Below are the code and all the weights of a small trained network. Each question names an input and a target symbol and asks about switching units off, where a switched-off unit gives its printed mean instead of its output.

import numpy as np


def w(rows, s, z=0):
    codes = np.array(rows[::2]) - 128.0
    scale = np.full(codes.shape[1], s)
    scale[-1] = z or s
    return codes * scale


def f(y):
    return np.maximum(y, 0)


def softmax(a):
    e = np.exp(a - a.max(-1, keepdims=True))
    return e / e.sum(-1, keepdims=True)


def log_softmax(a):
    a = a - a.max(-1, keepdims=True)
    return a - np.log(np.exp(a).sum(-1, keepdims=True))


def net(x, mask):
    ids = ['αβγδεζηθμξπστφψ'.index(c) for c in x.split()]
    T = len(ids)
    res = E[ids] + P[:T]
    q, k, v = (res @ M[0].T for M in (Q, K, V))
    z = softmax(np.where(np.tri(T) > 0, q @ k.T / 3**0.5, -1e9)) @ v
    res = res + np.where(mask[0], z, O[0][:, -1]) @ O[0][:, :-1]
    y = f(res @ A[0][:, :-1].T + A[0][:, -1])
    res = res + np.where(mask[1:9], y, B[0][:, -1]) @ B[0][:, :-1]
    return log_softmax(res[-1] @ U[:, :-1].T + U[:, -1])


Q, K, V, O, A, B = {}, {}, {}, {}, {}, {}
E = w([
[71,124,149],'α',
[16,22,113],'β',
[95,155,168],'γ',
[84,77,138],'δ',
[84,209,177],'ε',
[117,91,146],'ζ',
[152,3,124],'η',
[162,71,148],'θ',
[107,80,142],'μ',
[115,96,150],'ξ',
[106,24,125],'π',
[115,95,159],'σ',
[122,108,102],'τ',
[160,121,163],'φ',
[132,160,176],'ψ',
],0.0074)
P = w([
[131,141,255],'0',
[116,125,139],'1',
[111,128,145],'2',
[123,107,151],'3',
[125,129,162],'4',
[113,109,166],'5',
[130,118,170],'6',
[124,112,173],'7',
[130,114,181],'8',
[112,102,168],'9',
[133,106,180],'10',
[134,88,178],'11',
[119,97,179],'12',
],0.0066)
Q[0] = w([
[156,161,106],'h1',
[153,122,70],'h1',
[123,80,254],'h1',
],0.036)
K[0] = w([
[137,104,90],'h1',
[156,148,90],'h1',
[128,91,253],'h1',
],0.036)
V[0] = w([
[1,57,114],'h1',
[63,75,86],'h1',
[15,249,147],'h1',
],0.021)
O[0] = w([
[167,77,182,148],'h1',
[145,140,192,3],'h1',
[253,115,112,183],'h1',
],0.027,0.0049)
A[0] = w([
[102,41,157,74],'n1',
[178,110,131,83],'n2',
[68,165,139,2],'n3',
[92,149,167,115],'n4',
[91,160,142,50],'n5',
[140,121,16,94],'n6',
[65,166,92,103],'n7',
[140,255,143,107],'n8',
],0.0099,0.0091)
B[0] = w([
[144,188,177,177],'n1',
[120,96,23,181],'n2',
[244,5,206,140],'n3',
[55,132,117,148],'n4',
[192,52,179,135],'n5',
[119,230,243,247],'n6',
[134,86,7,183],'n7',
[97,167,144,132],'n8',
],0.014,0.013)
U = w([
[220,105,64,89],'α',
[202,131,246,54],'β',
[188,177,134,119],'γ',
[153,139,162,160],'δ',
[222,214,122,9],'ε',
[130,148,155,255],'ζ',
[99,77,177,116],'η',
[93,91,53,92],'θ',
[132,148,165,142],'μ',
[131,146,154,231],'ξ',
[57,173,255,104],'π',
[133,150,154,232],'σ',
[131,151,157,90],'τ',
[64,227,54,131],'φ',
[144,253,218,84],'ψ',
],0.0045,0.0071)

Each question gives the input, a string of symbols that net reads in full, and the target symbol t.
The units are the heads (3 rows each of Q, K, V and O) and the neurons (one row each of A and B). Each row of codes is followed by its name. A weight is (code - 128) times the scale printed after its matrix; where a second scale follows, it is the last column's (O, A, B and U).
mask holds one flag per unit, heads first, then neurons. A switched-off unit (its flag False) gives its mean, the last column of its rows in O or B, instead of its output. The means were averaged over made-up inputs and are rounded, as every weight is.
A unit's drop is (log p(t) with every unit on - log p(t) with that unit switched off) / (log p(t) with every unit on - log p(t) with every unit switched off).
The circuit of an input: a set's keep is (log p(t) with only the set's units on - log p(t) with every unit switched off) / (log p(t) with every unit on - log p(t) with every unit switched off). Starting from all 9 units, units are removed one at a time, each time the one whose removal leaves the highest keep (on an exact tie, the one counted first), for as long as the keep stays at least 0.8.
units of the circuit, in order: the units of the circuit, biggest drop first
k most important neurons: the k neurons with the biggest drops, biggest first
drop of u: that unit's drop, to one decimal
input ε ψ δ α, target ε: units of the circuit, in order	[h1; n6]
input α φ μ φ φ φ ψ, target α: units of the circuit, in order	[h1; n6]
input π ψ π, target π: units of the circuit, in order	[h1]
input α π γ α φ π, target α: 2 most important neurons	[n2; n6]
input ε γ α φ φ β ψ φ β φ ε γ, target ε: units of the circuit, in order	[h1; n6]
input ψ θ ψ τ α α γ β φ η, target ψ: units of the circuit, in order	[n6; h1]
input η η β ξ φ φ ε θ β σ ξ π, target η: 3 most important neurons	[n3; n6; n7]
input θ γ ε, target θ: units of the circuit, in order	[h1; n7; n6]
input η ψ φ β ψ ψ α φ α ψ φ θ, target η: units of the circuit, in order	[h1; n3; n6]
input ψ α σ μ ξ σ, target ψ: 2 most important neurons	[n6; n7]
input β δ π α θ π β ξ π η, target β: 2 most important neurons	[n1; n7]
input α φ φ θ, target α: units of the circuit, in order	[h1; n2]
input ψ γ ξ ζ π φ π φ α φ δ, target ψ: units of the circuit, in order	[h1; n6]
input θ φ φ φ γ, target θ: units of the circuit, in order	[h1; n7; n6]
input φ γ σ α φ φ θ ψ ε, target φ: units of the circuit, in order	[h1]
input ε η φ φ η α δ φ σ, target ε: 2 most important neurons	[n6; n2]
input π ε δ β π η, target π: drop of n4	0.1
input θ φ τ φ τ η, target θ: drop of n6	0.2
input α π π π θ β η β γ σ δ, target α: drop of n8	0.0
input π α β φ π ψ, target π: drop of n7	0.1
input φ π φ α θ α θ τ π θ τ ψ, target φ: most important neuron	[n7]
